Here is a tiny trained network, its code and every weight. The questions are about switching its units off for an input and a class, where a switched-off unit gives its printed mean instead of its output.

import numpy as np


def w(rows, s, z=0):
    codes = np.array(rows[::2]) - 128.0
    scale = np.full(codes.shape[1], s)
    scale[-1] = z or s
    return codes * scale


def f(y):
    return y / 2 * (1 + np.tanh(0.7978845608 * (y + 0.044715 * y**3)))


def log_softmax(a):
    a = a - a.max(-1, keepdims=True)
    return a - np.log(np.exp(a).sum(-1, keepdims=True))


def net(x, mask):
    res = np.array(x, float).reshape(1, 4) / 4 @ E
    y = f(res @ A[0][:, :-1].T + A[0][:, -1])
    res = res + np.where(mask, y, B[0][:, -1]) @ B[0][:, :-1]
    return log_softmax(res[-1] @ U[:, :-1].T + U[:, -1])


A, B = {}, {}
E = w([
[62,120,153,159,89,164,42,179,184],'x0',
[69,87,160,96,152,136,236,103,206],'x1',
[232,78,151,137,89,216,153,150,151],'x2',
[116,83,102,254,203,160,142,138,114],'x3',
],0.0093)
A[0] = w([
[132,170,204,64,78,107,91,117,150,114],'neuron 1',
[109,82,101,218,185,148,109,134,130,128],'neuron 2',
[46,200,94,126,150,52,93,99,77,129],'neuron 3',
[104,102,134,141,118,150,135,117,84,114],'neuron 4',
[137,166,142,76,53,94,111,113,143,100],'neuron 5',
[113,90,99,195,205,165,144,149,144,112],'neuron 6',
[229,107,113,120,122,165,174,107,114,111],'neuron 7',
[194,168,90,125,116,122,44,132,73,88],'neuron 8',
[174,93,176,135,90,185,120,164,160,96],'neuron 9',
[135,149,183,57,51,122,90,101,154,125],'neuron 10',
[129,179,168,56,69,101,115,125,128,114],'neuron 11',
[43,112,181,165,67,174,19,206,203,7],'neuron 12',
[64,67,193,85,150,144,249,58,255,46],'neuron 13',
[145,177,138,67,66,120,110,101,160,112],'neuron 14',
[71,155,90,131,188,51,102,153,130,152],'neuron 15',
[39,154,85,124,155,70,122,73,116,148],'neuron 16',
[159,154,140,59,82,89,107,148,163,109],'neuron 17',
[197,105,169,123,110,224,113,184,180,146],'neuron 18',
[182,172,69,142,93,119,69,131,69,96],'neuron 19',
[211,87,158,138,76,205,157,173,119,184],'neuron 20',
[143,128,121,71,108,110,108,124,148,51],'neuron 21',
[173,160,87,157,108,117,58,169,61,97],'neuron 22',
[120,134,167,57,69,100,152,138,161,83],'neuron 23',
[179,167,124,56,146,102,212,71,30,42],'neuron 24',
[184,159,84,160,96,118,65,142,49,88],'neuron 25',
[190,93,153,137,98,149,139,163,122,86],'neuron 26',
[102,53,77,203,200,155,99,144,113,129],'neuron 27',
[226,86,134,124,83,193,139,116,120,158],'neuron 28',
[213,137,60,99,184,80,204,33,42,2],'neuron 29',
[181,84,129,110,117,195,138,122,150,151],'neuron 30',
[37,185,109,124,157,103,106,126,114,105],'neuron 31',
[66,164,111,121,156,94,115,123,107,111],'neuron 32',
[52,137,188,125,56,159,56,185,201,36],'neuron 33',
],0.0075,0.0035)
B[0] = w([
[168,150,92,157,142,155,158,118,96,182],'neuron 1',
[198,175,62,174,158,166,188,98,67,214],'neuron 2',
[98,112,144,84,62,115,91,86,103,232],'neuron 3',
[124,135,113,129,124,125,136,139,121,131],'neuron 4',
[150,145,97,154,152,146,159,103,108,175],'neuron 5',
[171,168,60,158,170,164,157,106,101,205],'neuron 6',
[125,104,168,133,86,65,92,116,113,198],'neuron 7',
[71,146,117,103,159,174,160,176,222,216],'neuron 8',
[102,113,157,110,100,100,76,95,102,177],'neuron 9',
[176,169,72,166,155,154,178,112,81,191],'neuron 10',
[154,162,86,161,153,140,153,111,100,185],'neuron 11',
[192,43,210,176,131,54,115,197,115,229],'neuron 12',
[48,173,141,93,183,188,166,184,254,254],'neuron 13',
[186,134,67,150,151,176,159,108,95,177],'neuron 14',
[82,126,128,75,88,115,74,63,97,211],'neuron 15',
[81,126,153,71,60,106,78,72,117,216],'neuron 16',
[157,175,74,174,160,166,160,108,80,175],'neuron 17',
[81,126,147,46,67,87,75,78,76,211],'neuron 18',
[54,155,133,104,162,156,152,191,225,212],'neuron 19',
[72,135,114,70,83,118,80,66,103,226],'neuron 20',
[148,147,110,141,151,152,148,127,108,138],'neuron 21',
[71,169,125,115,159,157,157,169,212,220],'neuron 22',
[151,161,75,147,160,167,177,117,120,168],'neuron 23',
[179,65,182,191,163,66,123,204,116,210],'neuron 24',
[52,158,137,116,169,176,171,158,219,222],'neuron 25',
[102,129,148,92,107,123,80,97,124,164],'neuron 26',
[193,176,73,162,157,173,178,95,72,224],'neuron 27',
[91,132,148,70,74,113,96,77,108,216],'neuron 28',
[179,56,211,157,135,64,105,206,101,227],'neuron 29',
[84,131,140,88,95,141,86,96,116,182],'neuron 30',
[103,106,160,92,93,108,94,70,106,196],'neuron 31',
[85,108,140,105,88,111,89,83,106,177],'neuron 32',
[190,45,195,202,176,57,121,202,103,201],'neuron 33',
],0.0075,0.0082)
U = w([
[82,121,126,81,59,104,91,48,102,247],'0',
[71,144,113,107,155,159,146,158,252,104],'1',
[179,150,40,149,146,154,151,87,71,150],'2',
[169,61,181,152,133,57,115,187,109,7],'3',
],0.017,0.0018)

Each question gives the input, the list of numbers given to net, and the class t.
The units are the neurons (one row each of A and B). Each row of codes is followed by its name. A weight is (code - 128) times the scale printed after its matrix; where a second scale follows, it is the last column's (A, B and U).
mask holds one flag per neuron, in row order. A switched-off neuron (its flag False) gives its mean, the last column of its row in B, instead of its output. The means were averaged over made-up inputs and are rounded, as every weight is.
A unit's drop is (log p(t) with every unit on - log p(t) with that unit switched off) / (log p(t) with every unit on - log p(t) with every unit switched off).
The circuit of an input: a set's keep is (log p(t) with only the set's units on - log p(t) with every unit switched off) / (log p(t) with every unit on - log p(t) with every unit switched off). Starting from the 12 units with the biggest drops (on a tie, the unit counted first), units are removed one at a time, each time the one whose removal leaves the highest keep (on an exact tie, the one counted first), for as long as the keep stays at least 0.8.
units of the circuit, in order: the units of the circuit, biggest drop first
top k neurons: the k neurons with the biggest drops, biggest first
drop when u is switched off: that unit's drop, to one decimal
input [-5,-1,-3,4], class 3: units of the circuit, in order => [neuron 29]
input [8,6,0,-7], class 3: top 2 neurons => [neuron 33; neuron 12]
input [1,-7,6,-4], class 1: top 4 neurons => [neuron 8; neuron 19; neuron 25; neuron 22]
input [7,-3,-2,8], class 2: top 2 neurons => [neuron 27; neuron 2]
input [7,-1,6,-1], class 3: top 2 neurons => [neuron 12; neuron 33]
input [0,-6,7,7], class 0: top 2 neurons => [neuron 18; neuron 20]
input [4,-7,8,5], class 0: top 2 neurons => [neuron 18; neuron 20]
input [7,8,-8,-5], class 0: top 2 neurons => [neuron 16; neuron 31]
input [-7,-2,6,6], class 3: top 3 neurons => [neuron 29; neuron 7; neuron 24]
input [8,-6,-4,5], class 3: top 2 neurons => [neuron 12; neuron 33]
input [8,6,4,-6], class 3: drop when neuron 33 is switched off => 0.8
input [8,1,-4,-2], class 3: drop when neuron 3 is switched off => 0.0
input [5,-1,3,-4], class 3: drop when neuron 12 is switched off => 0.4
input [2,-3,-4,5], class 2: units of the circuit, in order => [neuron 27]
input [8,5,0,-2], class 3: drop when neuron 12 is switched off => 0.1
input [-8,1,-6,1], class 3: top 2 neurons => [neuron 29; neuron 24]
input [6,1,3,-4], class 3: top 2 neurons => [neuron 33; neuron 12]
